Below are the code and all the weights of a small trained network. Each question names an input and a class and asks about switching units off, where a switched-off unit gives its printed mean instead of its output.

import numpy as np


def w(rows, s, z=0):
    codes = np.array(rows[::2]) - 128.0
    scale = np.full(codes.shape[1], s)
    scale[-1] = z or s
    return codes * scale


def norm(h):
    return h / np.sqrt((h * h).mean(-1, keepdims=True) + 1e-5)


def f(y):
    return np.maximum(y, 0)


def log_softmax(a):
    a = a - a.max(-1, keepdims=True)
    return a - np.log(np.exp(a).sum(-1, keepdims=True))


def net(x, mask):
    res = np.array(x, float).reshape(1, 2) / 4 @ E
    u = 0
    for l in range(4):
        y = f(norm(res) @ A[l][:, :-1].T + A[l][:, -1])
        res = res + np.where(mask[u : u + 3], y, B[l][:, -1]) @ B[l][:, :-1]
        u += 3
    return log_softmax(norm(res)[-1] @ U[:, :-1].T + U[:, -1])


A, B = {}, {}
E = w([
[254,98,167,82,165,142,131,104,97,158,111,125],'x0',
[220,136,134,202,97,100,58,172,124,111,137,128],'x1',
],0.02)
A[0] = w([
[75,197,138,45,127,179,220,80,199,147,135,88,8],'L0N1',
[210,126,187,78,243,186,185,92,97,217,114,145,3],'L0N2',
[162,156,138,55,254,168,135,90,85,173,112,123,15],'L0N3',
],0.0063,0.0064)
B[0] = w([
[109,167,75,159,81,91,219,79,139,22,143,250,234],'L0N1',
[65,144,213,89,49,140,73,114,245,201,159,83,254],'L0N2',
[183,119,231,102,113,55,116,138,200,152,191,168,218],'L0N3',
],0.011,0.0061)
A[1] = w([
[81,157,102,171,116,108,153,109,135,107,156,148,45],'L1N1',
[141,154,136,145,74,100,117,126,173,104,121,201,254],'L1N2',
[181,87,165,6,198,221,192,62,87,156,56,161,139],'L1N3',
],0.012,0.0051)
B[1] = w([
[102,128,157,116,108,121,89,180,112,149,74,67,194],'L1N1',
[132,109,117,131,196,150,136,100,126,151,166,127,252],'L1N2',
[44,174,130,92,6,106,129,116,75,70,38,79,177],'L1N3',
],0.017,0.016)
A[2] = w([
[136,132,150,63,97,138,134,75,32,190,45,51,11],'L2N1',
[127,80,132,60,249,186,176,102,62,193,106,64,62],'L2N2',
[141,163,102,128,111,124,224,61,86,21,116,210,157],'L2N3',
],0.014,0.012)
B[2] = w([
[162,114,190,50,135,81,132,54,158,228,217,68,254],'L2N1',
[171,138,208,218,116,32,133,29,224,223,220,134,209],'L2N2',
[248,115,128,138,114,11,239,61,85,169,148,155,251],'L2N3',
],0.015,0.0061)
A[3] = w([
[165,109,152,47,86,73,190,101,78,146,72,113,127],'L3N1',
[183,118,108,195,221,164,82,180,106,72,184,209,109],'L3N2',
[3,150,98,170,158,166,107,170,102,95,94,73,1],'L3N3',
],0.015,0.0075)
B[3] = w([
[131,131,23,230,190,202,81,240,81,50,80,168,250],'L3N1',
[55,219,49,210,167,98,252,96,25,67,144,231,217],'L3N2',
[152,63,220,7,106,199,45,139,215,185,80,57,217],'L3N3',
],0.016,0.015)
U = w([
[111,142,207,82,100,216,3,221,108,127,43,5,33],'0',
[70,183,33,157,151,124,225,114,55,31,98,236,254],'1',
[179,62,184,168,197,59,197,47,193,214,227,141,225],'2',
],0.021,0.0019)

Each question gives the input, the list of numbers given to net, and the class t.
The units are the neurons (one row each of A and B). Each row of codes is followed by its name. A weight is (code - 128) times the scale printed after its matrix; where a second scale follows, it is the last column's (A, B and U).
mask holds one flag per neuron, layer by layer. A switched-off neuron (its flag False) gives its mean, the last column of its row in B, instead of its output. The means were averaged over made-up inputs and are rounded, as every weight is.
A unit's drop is (log p(t) with every unit on - log p(t) with that unit switched off) / (log p(t) with every unit on - log p(t) with every unit switched off).
unit that matters most: the unit with the biggest drop
k most important neurons: the k neurons with the biggest drops, biggest first
drop when u is switched off: that unit's drop, to one decimal
input [1,0], class 2: 2 most important neurons	L3N1; L3N3
input [-1,3], class 2: 2 most important neurons	L2N2; L1N2
input [6,7], class 1: unit that matters most	L1N1
input [7,-7], class 0: 3 most important neurons	L3N2; L1N3; L0N2
input [6,-4], class 0: 2 most important neurons	L0N2; L3N2
input [3,-3], class 2: 4 most important neurons	L0N3; L0N2; L1N1; L3N3
input [-1,-3], class 2: 4 most important neurons	L0N1; L1N3; L2N2; L1N2
input [1,-3], class 2: 2 most important neurons	L1N3; L1N2
input [0,3], class 2: 2 most important neurons	L2N2; L3N1
input [3,4], class 1: 3 most important neurons	L1N1; L2N1; L1N2
input [0,-3], class 2: 3 most important neurons	L0N1; L1N2; L2N2
input [-3,3], class 2: 4 most important neurons	L1N2; L1N3; L0N2; L3N1
input [6,-7], class 1: 3 most important neurons	L3N3; L0N1; L1N1
input [1,3], class 2: unit that matters most	L2N2
input [7,5], class 0: 2 most important neurons	L3N2; L3N1
input [-6,-4], class 0: drop when L1N1 is switched off	1.8
input [0,1], class 2: drop when L2N2 is switched off	1.4
input [5,0], class 0: drop when L3N2 is switched off	0.4
